What each symbol does to the units:
q823 § q412
q823 $ q615
q758 § q683
q758 $ q42
q720 § q728
q720 $ q486
q412 § q459
q412 $ q940
q989 § q561
q989 $ q739
q486 § q274
q486 $ q720
q940 § q615
q940 $ q412
q351 § q720
q351 $ q274
q318 § q498
q318 $ q680
q998 § q680
q998 $ q498
q680 § q84
q680 $ q318
q786 § q739
q786 $ q561
q42 § q654
q42 $ q758
q615 § q481
q615 $ q823
q561 § q998
q561 $ q786
q576 § q554
q576 $ q322
q326 § q940
q326 $ q459
q129 § q321
q129 $ q110
q762 § q110
q762 $ q321
q498 § q786
q498 $ q998
q739 § q191
q739 $ q989
q459 § q351
q459 $ q326
q238 § q322
q238 $ q554
q110 § q575
q110 $ q129
q575 § q318
q575 $ q84
q191 § q758
q191 $ q654
q322 § q762
q322 $ q576
q77 § q486
q77 $ q728
q274 § q326
q274 $ q351
q481 § q42
q481 $ q683
q728 § q238
q728 $ q77
q683 § q823
q683 $ q481
q654 § q989
q654 $ q191
q554 § q77
q554 $ q238
q321 § q576
q321 $ q762
q84 § q129
q84 $ q575

In the rows, zero is written as 52.

Which unit is each row?
[ 63  41  63  37  21  50  83  43  20  55  57  50  19  45  53  14  33  37  59]: q322
[ 74  90  31  77  41  39  35  58  75  55  51  15  75  72  59  37  50  56  34]: q680
[ 73  80  55  67  48  35  58  60  82  52  50  31  53  63  68  18  35  29  25]: q728
[ 34  22  53  36  57  93  53  45  28  63  44  74  46  42  30  82  69  55  74]: q554
[ 47  18  61  35  54  58  86  49  17  61  51  73  35  36  59  61  25  50  75]: q762
[ 33  64  44  52  75  57  24  58  83  46  51  64  85  56  37  77  90  71  55]: q561
[ 31  21  66  25  72  86  56  41  31  45  56  75  47  32  36  63  55  52  76]: q110
[ 68  44  63  38  17  53  83  46  22  54  60  54  19  43  46  16  34  34  56]: q322
[ 27  25  56  44  84  67  35  40  53  65  47  51  70  39  39  97  81  74  54]: q989
[ 88  65  53  76  44  34  48  58  53  43  55  36  46  59  74   9  32  38  27]: q84
[ 43  10  54  22  67  73  46  48  23  53  47  83  39  28  39  77  57  36  72]: q823
[ 14  26  62  32  70  58  35  51  53  64  44  70  52  49  40  85  83  64  69]: q575
[ 38  69  37  46  65  66  25  51  70  62  54  56  71  40  41  91  91  75  59]: q318
[ 26  26  37  33  87  65  36  45  56  63  37  57  58  49  47  92  81  56  61]: q77
[ 61  42  71  34  24  54  90  57  33  61  62  57  23  23  55  33  31  28  63]: q481
[ 46  60  35  48  68  54   8  47  82  49  49  60  70  45  44  87  79  72  45]: q486
[ 63  72  57  62  28  25  81  60  46  33  58  55  52  56  65  13  22  33  45]: q191
[ 44  12  55  27  66  71  53  46  29  56  53  70  45  47  37  79  68  66  87]: q654
[ 27  26  33  31  85  62  36  43  60  73  35  56  59  43  43  88  80  57  60]: q77
[ 27  35  38  33  90  69  33  39  56  64  37  57  61  51  40  87  79  56  66]: q77
[ 45  64  39  43  70  68  28  52  72  66  54  55  75  40  40  91  98  70  56]: q318
[ 42  11  59  29  61  73  44  48  26  54  49  81  39  24  36  76  54  39  78]: q823
[ 33  21  61  26  67  85  63  40  33  50  59  74  45  33  33  67  55  53  81]: q110
[ 52  75  48  67  70  50  17  43  75  52  46  46  70  76  61  70  80  79  33]: q351
[ 40  62  38  49  68  65  27  56  73  63  51  53  72  46  44  98  95  69  62]: q318
[ 37  61  40  53  76  54  22  54  82  40  48  58  87  51  41  72  92  68  53]: q561
[ 33  24  51  36  59  90  51  48  21  61  43  74  47  42  32  81  64  53  70]: q554
[ 36  22  53  34  61  89  59  46  21  65  43  78  44  45  36  83  66  52  75]: q554
[ 72  72  65  80  45  28  52  55  69  44  61  14  56  49  63  19  31  50  18]: q739
[ 79  79  52  70  48  34  56  61  83  55  53  28  46  57  70  17  32  28  23]: q728
[ 82  82  53  66  50  36  61  59  84  48  56  27  48  62  70  17  30  31  20]: q728
[ 48  19  64  32  48  59  93  46  14  56  48  67  36  40  66  58  26  48  77]: q762
[ 64  73  57  58  19  39  66  61  48  49  60  44  36  44  65  17   3  29  47]: q238
[ 59  49  66  51  18  49  72  63  50  50  47  49  46  57  64   3  10  27  56]: q615
[ 64  67  63  59  26  25  76  67  42  37  59  49  50  56  63  15  16  29  46]: q191
[ 24  34  36  32  88  63  37  43  61  64  38  59  57  48  46  87  80  55  64]: q77
[ 32  26  52  30  47  59  71  52   4  59  61  68  30  28  56  50  41  52  83]: q42
[ 78  82  64  73  43  53  57  49  60  37  63  36  51  65  74  10  25  43  21]: q940
[ 62  46  74  54  26  53  90  60  18  53  64  55  17  50  55  40  21  26  60]: q758
[ 43  15  57  21  60  72  52  43  26  54  50  72  45  43  36  78  73  68  90]: q654
[ 43  64  40  50  71  65  27  55  73  65  51  55  72  42  42  96  94  69  60]: q318
[ 76  78  61  65  48  41  64  65  83  56  53  30  53  65  69  18  35  35  23]: q728
[ 58  34  65  40  33  49  88  61  27  49  71  58  27  31  37  31  24  32  51]: q321
[ 57  54  70  54  22  43  77  62  48  53  45  49  38  57  63  10  10  26  51]: q615
[ 53  80  42  80  54  33  21  57  91  56  52  35  61  74  54  69  85  61  33]: q998
[ 48  59  35  46  67  54   9  46  81  45  46  57  71  47  43  89  74  76  49]: q486
[ 56  35  61  32  32  46  95  63  23  45  66  62  32  40  37  29  24  34  49]: q321
[ 72  88  32  76  41  36  36  59  72  56  50  12  80  67  61  39  47  57  37]: q680
[ 61  43  62  37  21  56  87  45  20  52  58  52  21  40  52  14  32  35  56]: q322
[ 12  23  57  29  67  62  39  52  58  62  49  70  48  47  38  89  85  64  67]: q575
[ 43  56  36  47  71  56   8  45  81  49  46  62  69  43  43  85  73  76  50]: q486
[ 57  53  72  56  21  43  74  65  47  50  45  49  34  55  64   3  14  28  48]: q615
[ 80  82  59  68  45  39  54  59  82  50  46  31  48  62  70  20  34  33  22]: q728
[ 39  31  60  25  50  57  75  55   7  60  59  83  33  46  55  61  42  37  71]: q576
[ 66  44  59  33  23  48  83  50  20  53  60  50  20  48  54  17  29  36  62]: q322

Trace:
Answer with the unit's row; about right is enough.
[ 45  58  32  45  68  54  14  50  83  48  49  59  69  44  46  81  75  75  49]
§
[ 46  78  32  65  54  36  23  41  83  48  50  34  61  64  47  51  91  75  28]
$
[ 56  75  37  69  69  45  20  44  70  46  52  45  67  72  62  71  81  76  27]
§
[ 69  81  39  81  46  51  39  59  85  40  32  33  80  80  57  37  58  63  20]
§
[ 77  77  55  64  46  37  59  57  85  49  54  28  52  61  68  18  36  29  20]
$
[ 29  28  30  29  92  65  34  46  62  67  39  61  54  45  40  88  79  55  65]
§
[ 44  57  31  50  75  57   8  46  87  49  50  61  72  42  42  84  74  74  51]
§
[ 48  78  35  66  56  34  27  40  89  47  47  32  64  70  49  57  84  77  30]
$
[ 52  81  38  67  67  44  21  43  74  49  51  43  69  73  60  73  83  78  27]
[ 37  68  40  46  69  62  25  54  74  64  50  53  72  47  41  94  96  71  59]
$
[ 77  90  34  78  39  34  37  59  69  50  45  15  75  73  64  39  46  57  38]
§
[ 89  69  52  78  42  33  45  56  52  41  53  31  50  58  71   8  37  39  32]
§
[ 64  56  68  60  29  31  77  46  44  35  47  45  40  54  60  26   3  32  52]
$
[ 34  18  66  25  68  86  58  45  32  42  61  82  47  33  38  66  52  54  77]
$
[ 66  59  69  60  25  34  75  44  40  33  49  42  44  54  61  24   4  26  54]
§
[ 52  34  66  34  35  46  93  61  24  50  68  60  32  37  37  32  23  36  52]
§
[ 33  28  63  24  49  59  74  49   6  58  60  83  35  47  56  70  40  37  71]
§
[ 31  17  51  39  58  90  51  44  22  63  38  76  48  41  28  82  69  55  71]
[ 43  63  40  46  71  64  26  53  72  64  52  50  74  45  38  90  96  74  60]
§
[ 45  70  29  75  74  46  11  51  72  50  49  30  67  63  63  58  86  70  38]
$
[ 54  79  45  82  58  39  19  58  90  52  51  32  57  71  53  73  84  61  31]
§
[ 75  95  34  75  37  38  36  56  64  58  52  15  80  71  60  34  50  53  35]
$
[ 43  65  36  50  68  63  24  54  70  65  54  52  74  41  43  91  96  73  61]
§
[ 51  72  23  82  69  50  12  50  74  55  49  35  68  63  60  61  87  72  42]
§
[ 84  80  41  77  49  35  27  50  85  44  42  22  71  76  62  42  54  57  40]
$
[ 36  60  38  53  76  55  19  56  83  44  48  60  85  56  42  73  94  66  52]
§
[ 56  80  46  77  59  37  17  60  91  58  48  36  62  72  54  62  84  62  33]
[ 64  69  64  61  25  21  78  61  41  37  59  53  44  54  64   8  15  27  45]
§
[ 64  46  74  53  25  53  87  63  19  50  63  60  20  51  51  37  26  26  55]
$
[ 28  24  54  31  47  58  74  51   9  61  61  70  22  27  49  57  35  49  85]
§
[ 43  10  56  22  59  73  49  39  29  55  55  74  44  47  39  78  72  59  86]
§
[ 25  27  58  41  85  65  39  37  54  59  47  58  72  43  46  90  78  75  58]
$
[ 74  71  62  77  39  22  53  50  70  39  57  25  58  54  59  19  29  49  17]
§
[ 60  69  65  56  29  26  79  67  45  33  66  53  53  55  65   9  18  32  44]
§
[ 66  46  74  54  22  54  90  59  15  53  68  57  22  46  49  38  21  26  56]
$
[ 31  24  51  34  47  60  72  53  10  56  65  70  28  28  51  54  33  48  79]
[ 49  78  44  83  56  37  21  58  90  55  50  35  60  72  49  64  80  62  36]
§
[ 74  88  31  74  40  40  39  59  70  50  49  15  78  76  62  37  48  53  33]
$
[ 41  68  42  48  69  63  31  55  73  69  56  51  72  42  37  93  98  72  58]
$
[ 74  85  34  74  36  41  38  61  73  52  51  13  76  68  64  38  47  61  35]
$
[ 41  61  39  47  68  65  24  56  72  61  52  52  77  42  39  95  93  71  58]
§
[ 48  64  28  77  73  46  10  54  76  51  48  36  67  63  61  58  86  73  41]
$
[ 51  79  43  82  57  37  21  57  88  55  56  35  58  69  55  73  82  64  32]
§
[ 77  88  33  73  37  41  33  64  71  53  48  15  74  67  62  36  46  57  31]
$
[ 42  64  39  44  70  65  25  57  76  64  51  52  72  43  43  93  88  76  60]
[ 44   8  55  23  64  74  53  39  27  55  50  72  44  46  41  77  72  62  87]
$
[ 64  73  60  58  24  27  77  66  45  31  62  54  50  57  60  17  16  30  47]
$
[ 47  14  52  25  63  71  52  44  28  55  52  70  44  47  34  78  69  62  81]
§
[ 30  23  58  46  87  63  39  44  51  61  46  59  70  42  42  98  76  71  59]
$
[ 74  72  62  80  40  31  54  51  72  42  57  20  61  53  61  19  30  51  17]
§
[ 62  72  63  58  26  24  80  65  39  34  68  52  46  61  68  14  24  32  48]
§
[ 63  47  73  57  21  53  90  59  18  58  63  58  23  50  48  37  25  25  55]
§
[ 37  27  55  26  50  67  82  52  10  65  53  61  38  41  49  52  22  32  75]
$
[ 62  46  69  34  32  57  86  53  34  67  63  60  27  24  52  35  25  25  62]
[ 24  27  48  41  83  61  36  40  54  64  44  60  67  38  45  91  75  72  58]
$
[ 76  70  63  74  43  28  54  54  68  41  60  19  62  52  62  14  30  48  21]
§
[ 63  75  61  60  29  20  76  64  46  34  64  51  50  61  66  10  23  31  49]
$
[ 47   9  55  29  62  72  54  40  31  56  50  71  47  48  37  83  69  62  88]
$
[ 61  67  61  55  24  28  77  60  46  35  65  51  45  55  68  10  20  31  43]
$
[ 44  10  56  30  60  73  55  37  29  56  51  72  43  49  39  78  75  64  85]
$
[ 65  68  62  59  28  25  78  63  48  32  61  56  49  57  65  12  20  29  48]
§
[ 64  49  75  55  24  61  87  54  21  54  67  57  20  53  52  37  26  28  53]
$
[ 30  27  51  30  48  63  69  51  11  57  63  68  25  29  51  55  37  49  86]
[ 56  37  62  35  33  52  91  63  27  52  73  59  32  42  35  29  22  33  49]
$
[ 47  18  57  33  52  59  88  42  16  61  52  72  32  37  66  55  30  48  81]
$
[ 59  30  66  36  36  52  92  62  23  49  67  61  29  36  38  30  19  35  51]
§
[ 33  37  61  23  50  57  76  49   3  52  61  80  35  47  56  70  40  37  72]
$
[ 64  44  61  41  22  49  84  47  22  52  60  54  22  44  51  14  29  38  58]
$
[ 31  32  64  24  52  57  74  52   9  55  62  86  32  45  55  66  39  34  70]
§
[ 33  25  51  39  57  87  54  42  23  66  43  81  44  44  30  81  61  51  73]
§
[ 27  30  36  30  91  71  37  43  60  61  38  60  56  47  41  85  79  58  60]
§
[ 41  59  36  54  70  59   6  51  83  51  47  59  72  44  38  83  73  76  45]
[ 47  69  29  77  72  45  13  53  71  51  49  37  67  63  64  57  84  68  43]
§
[ 83  75  44  74  46  33  28  49  87  47  41  24  71  74  67  42  53  62  43]
$
[ 32  64  42  51  78  58  24  59  77  44  50  62  85  55  41  75  90  66  52]
$
[ 88  74  47  73  43  33  25  45  89  45  40  22  70  78  63  42  55  62  41]
§
[ 73  68  68  75  41  27  53  58  65  39  53  22  63  54  63  19  32  48  18]
§
[ 58  69  62  62  25  26  80  63  40  32  61  55  53  53  67  15  17  34  44]
§
[ 58  44  74  55  28  55  93  61  23  54  66  60  20  49  49  37  23  26  57]
$
[ 27  26  50  34  48  56  75  49   6  60  65  68  25  25  50  47  38  45  87]
$
[ 62  49  73  54  21  55  88  62  21  51  65  58  18  56  53  37  25  29  59]
[ 77  78  64  77  47  54  58  52  60  41  57  33  47  64  71  13  29  38  24]
$
[ 15  33  48  35  70  58  36  33  52  57  40  64  47  38  26  93  71  58  71]
$
[ 76  79  67  78  39  56  58  52  59  41  58  35  52  68  71  10  27  43  24]
§
[ 57  56  70  54  19  45  74  68  49  51  45  46  40  58  61   9  14  27  51]
$
[ 45  17  57  25  68  69  43  48  25  56  46  84  41  27  39  71  55  44  77]
§
[ 18  27  44  37  69  59  35  34  49  53  39  64  46  36  32  95  72  61  68]
§
[ 42  44  24  43  76  53  33  53  72  54  56  59  69  55  36  87  92  80  47]
$
[ 82  86  36  78  46  33  52  57  85  50  49  36  71  78  74  38  54  70  25]
$
[ 43  45  26  44  78  52  28  54  74  55  52  66  68  57  32  90  86  85  48]
[ 23  23  56  44  87  67  39  38  54  62  44  59  68  40  41  95  76  73  57]
$
[ 71  75  59  75  42  32  59  54  70  43  60  23  56  51  62  21  32  51  14]
$
[ 21  29  58  47  82  61  34  37  56  60  42  57  66  42  43  95  79  72  62]
$
[ 73  75  59  74  40  32  56  54  67  37  57  18  55  51  64  22  32  52  18]
$
[ 27  25  61  43  85  65  40  39  53  58  50  54  69  42  42  94  77  74  57]
§
[ 36  62  43  55  79  55  26  59  76  45  51  57  85  51  38  75  88  68  55]
$
[ 80  72  45  73  43  36  28  48  85  38  39  23  72  76  56  48  60  59  46]
§
[ 82  71  59  76  43  27  53  53  67  44  56  17  63  50  64  22  31  50  18]
§
[ 64  69  65  63  28  24  78  67  45  32  64  57  52  53  64  13  18  31  42]
[ 54  79  46  76  61  36  26  56  88  54  51  29  54  67  52  67  84  63  37]
$
[ 46  69  26  76  70  45  11  57  75  57  50  32  67  63  54  59  90  70  44]
§
[ 80  76  45  75  42  33  23  50  89  39  38  26  70  77  59  46  60  64  39]
$
[ 36  60  41  50  78  54  23  57  80  45  51  61  85  54  37  76  97  70  51]
$
[ 83  76  42  72  43  34  26  50  90  43  42  27  73  77  63  42  56  59  43]
$
[ 38  63  42  59  76  51  19  57  82  45  51  62  84  54  37  70  90  65  54]
§
[ 53  81  44  82  60  42  19  58  87  56  53  35  58  70  50  74  85  66  34]
$
[ 47  71  29  75  71  50  12  57  70  55  48  33  63  64  61  56  89  69  39]
§
[ 81  75  46  73  46  35  26  51  88  45  46  24  72  78  56  41  54  60  43]
[ 48  56  34  48  74  53   5  47  80  48  49  58  67  48  41  86  76  78  51]
§
[ 48  80  34  70  57  34  23  40  86  51  43  39  63  69  50  57  83  77  26]
§
[ 78  80  43  77  42  32  58  62  83  47  51  38  70  79  70  37  52  66  24]
$
[ 39  46  28  41  70  50  29  55  71  50  56  53  71  53  32  88  86  85  52]
$
[ 76  79  40  82  43  33  55  63  83  49  48  36  69  72  70  36  52  67  29]
§
[ 77  79  69  74  41  50  59  54  60  44  60  35  48  64  75  12  29  45  28]
$
[ 16  28  46  29  70  58  37  33  49  55  41  60  49  40  28  97  75  59  67]
$
[ 75  79  66  77  39  55  62  51  57  39  66  36  51  65  74  11  31  42  26]
$
[ 19  31  47  33  71  58  38  30  55  52  40  65  50  36  29  96  76  63  68]
[ 22  25  58  38  84  66  37  42  51  64  50  55  65  39  47  93  77  73  57]
§
[ 32  62  41  54  75  56  22  59  77  41  48  56  84  49  40  74  91  67  55]
$
[ 83  72  44  75  41  32  25  52  87  45  39  31  71  79  61  46  53  62  39]
$
[ 35  59  43  56  78  52  20  62  81  41  48  60  86  54  37  72  92  68  52]
§
[ 53  79  46  78  59  34  22  59  87  53  50  35  61  68  53  70  87  63  30]
$
[ 44  69  31  77  73  44  16  52  75  55  49  34  71  63  60  59  87  73  43]
$
[ 50  84  46  83  61  35  19  59  85  61  56  39  58  72  50  71  83  62  32]
$
[ 48  72  26  81  71  46   8  48  75  58  49  32  68  63  59  57  89  75  43]
§
[ 83  77  44  75  51  31  27  47  86  38  40  23  74  76  58  41  55  61  44]
[ 55  81  45  77  58  36  22  53  88  57  49  33  63  71  50  71  81  59  37]
§
[ 71  89  31  72  42  36  40  59  75  52  50  17  77  69  61  37  48  59  33]
$
[ 40  62  44  49  64  61  28  53  69  62  52  51  71  43  38  94  94  73  61]
§
[ 51  70  28  73  77  44  10  56  71  54  50  36  67  63  60  55  86  68  40]
$
[ 52  81  47  78  58  36  21  61  87  55  49  40  60  75  53  70  85  64  37]
$
[ 48  74  26  78  77  42  12  53  72  52  50  34  69  62  60  58  87  76  44]
$
[ 51  81  44  78  59  42  17  58  92  59  51  41  62  72  51  67  81  63  37]
$
[ 45  68  26  77  77  40  14  52  74  58  49  33  66  63  63  57  89  76  43]
$
[ 51  80  46  78  57  37  17  55  83  57  52  35  58  72  52  68  84  64  33]
[ 29  21  51  34  61  88  51  46  20  64  42  77  47  39  32  85  63  52  73]
§
[ 27  29  38  28  93  70  39  41  62  69  42  57  58  46  43  92  78  57  61]
$
[ 82  77  58  67  49  37  61  62  80  50  52  23  49  60  63  17  34  31  18]
§
[ 66  77  55  58  17  38  66  60  46  48  61  47  35  48  72  19   6  37  48]
$
[ 36  21  56  38  58  91  56  46  26  67  43  78  44  39  29  79  67  51  74]
§
[ 31  30  34  32  91  67  33  35  58  67  34  59  58  47  43  88  81  59  56]
§
[ 44  60  37  52  69  55   8  54  84  47  48  59  67  48  41  85  75  74  48]
§
[ 46  77  34  67  61  37  23  39  84  47  45  34  64  69  44  51  86  79  27]
§
[ 77  83  37  77  41  36  52  58  84  47  49  41  75  79  71  40  55  65  28]
[ 56  51  68  53  20  45  73  64  51  53  46  50  39  57  67   6  11  25  48]
§
[ 65  46  71  32  27  52  91  57  32  61  59  56  26  27  52  37  26  24  67]
$
[ 36  26  54  24  51  69  80  52   2  69  49  56  42  43  48  53  30  30  72]
$
[ 59  49  74  31  31  57  92  50  26  59  59  58  25  26  51  37  24  24  67]
§
[ 24  25  51  34  50  61  74  52   6  56  64  74  27  29  56  53  36  50  83]
$
[ 66  46  71  51  26  58  90  60  16  55  65  53  20  49  53  38  24  26  53]
§
[ 37  25  56  25  48  64  78  56   2  67  56  58  42  45  52  48  27  30  73]
$
[ 61  51  72  34  29  53  90  54  30  64  62  58  22  24  55  32  27  25  68]
§
[ 30  22  50  32  46  59  70  46   8  56  60  70  29  31  55  52  39  46  80]
[ 58  53  73  54  20  45  75  64  47  51  45  45  35  57  64   9  10  31  49]
§
[ 64  46  71  31  34  56  87  51  31  60  62  58  22  25  51  32  24  27  64]
§
[ 32  31  51  35  51  59  69  48   9  59  64  70  29  27  48  50  36  49  86]
§
[ 44  14  56  27  61  69  54  41  29  54  51  70  46  53  39  75  72  65  89]
§
[ 28  28  58  42  81  61  35  41  58  59  42  58  67  43  43  94  74  72  56]
$
[ 75  70  57  72  42  23  54  50  73  39  55  21  61  51  61  22  31  50  19]
§
[ 63  71  62  61  24  28  82  63  44  36  62  53  53  55  65  11  24  32  50]
$
[ 40  11  58  25  59  73  55  44  31  53  54  76  43  49  35  77  70  62  84]
§
[ 22  25  57  43  82  63  40  36  54  62  44  58  66  45  47  91  80  75  61]
[ 15  22  59  27  68  57  37  52  60  63  44  73  54  50  42  86  84  63  67]
$
[ 89  70  46  74  42  31  49  56  51  43  52  37  53  56  71   6  35  37  29]
§
[ 65  60  68  61  27  35  77  44  40  38  51  49  38  53  59  22   7  30  51]
§
[ 57  33  61  32  31  50  96  60  23  51  71  63  30  38  37  29  27  35  52]
§
[ 32  36  61  21  49  61  77  51   8  61  58  81  32  46  56  64  38  41  72]
$
[ 59  42  56  39  24  50  85  51  22  54  61  57  22  45  50  14  35  32  58]
$
[ 36  32  66  23  52  55  80  54   5  55  60  83  36  52  54  64  38  42  70]
$
[ 64  43  59  41  20  48  86  44  25  52  62  53  19  45  51  18  30  35  59]
§
[ 48  17  62  33  49  56  87  44  16  60  54  72  37  33  62  56  26  46  79]
[ 65  43  69  57  26  51  88  60  17  54  64  55  18  53  49  39  29  29  60]
$
[ 27  24  49  33  49  58  69  48   7  58  59  65  23  33  53  52  40  49  85]
§
[ 44  14  57  27  66  75  55  42  33  58  52  68  46  46  41  76  70  65  83]
§
[ 23  24  55  43  84  65  36  40  56  68  48  57  67  39  43  96  78  73  56]
$
[ 72  76  59  74  45  25  58  56  68  35  55  20  59  52  61  18  29  51  16]
§
[ 60  71  63  57  24  26  81  68  44  33  63  54  53  55  63  13  24  25  47]
$
[ 47  13  56  25  65  73  57  40  32  53  43  71  42  50  35  77  69  66  85]
§
[ 24  24  64  43  83  64  38  40  53  53  46  61  67  41  43  93  81  74  57]
$
[ 75  72  59  77  39  24  56  52  70  44  56  17  57  53  59  17  34  49  22]
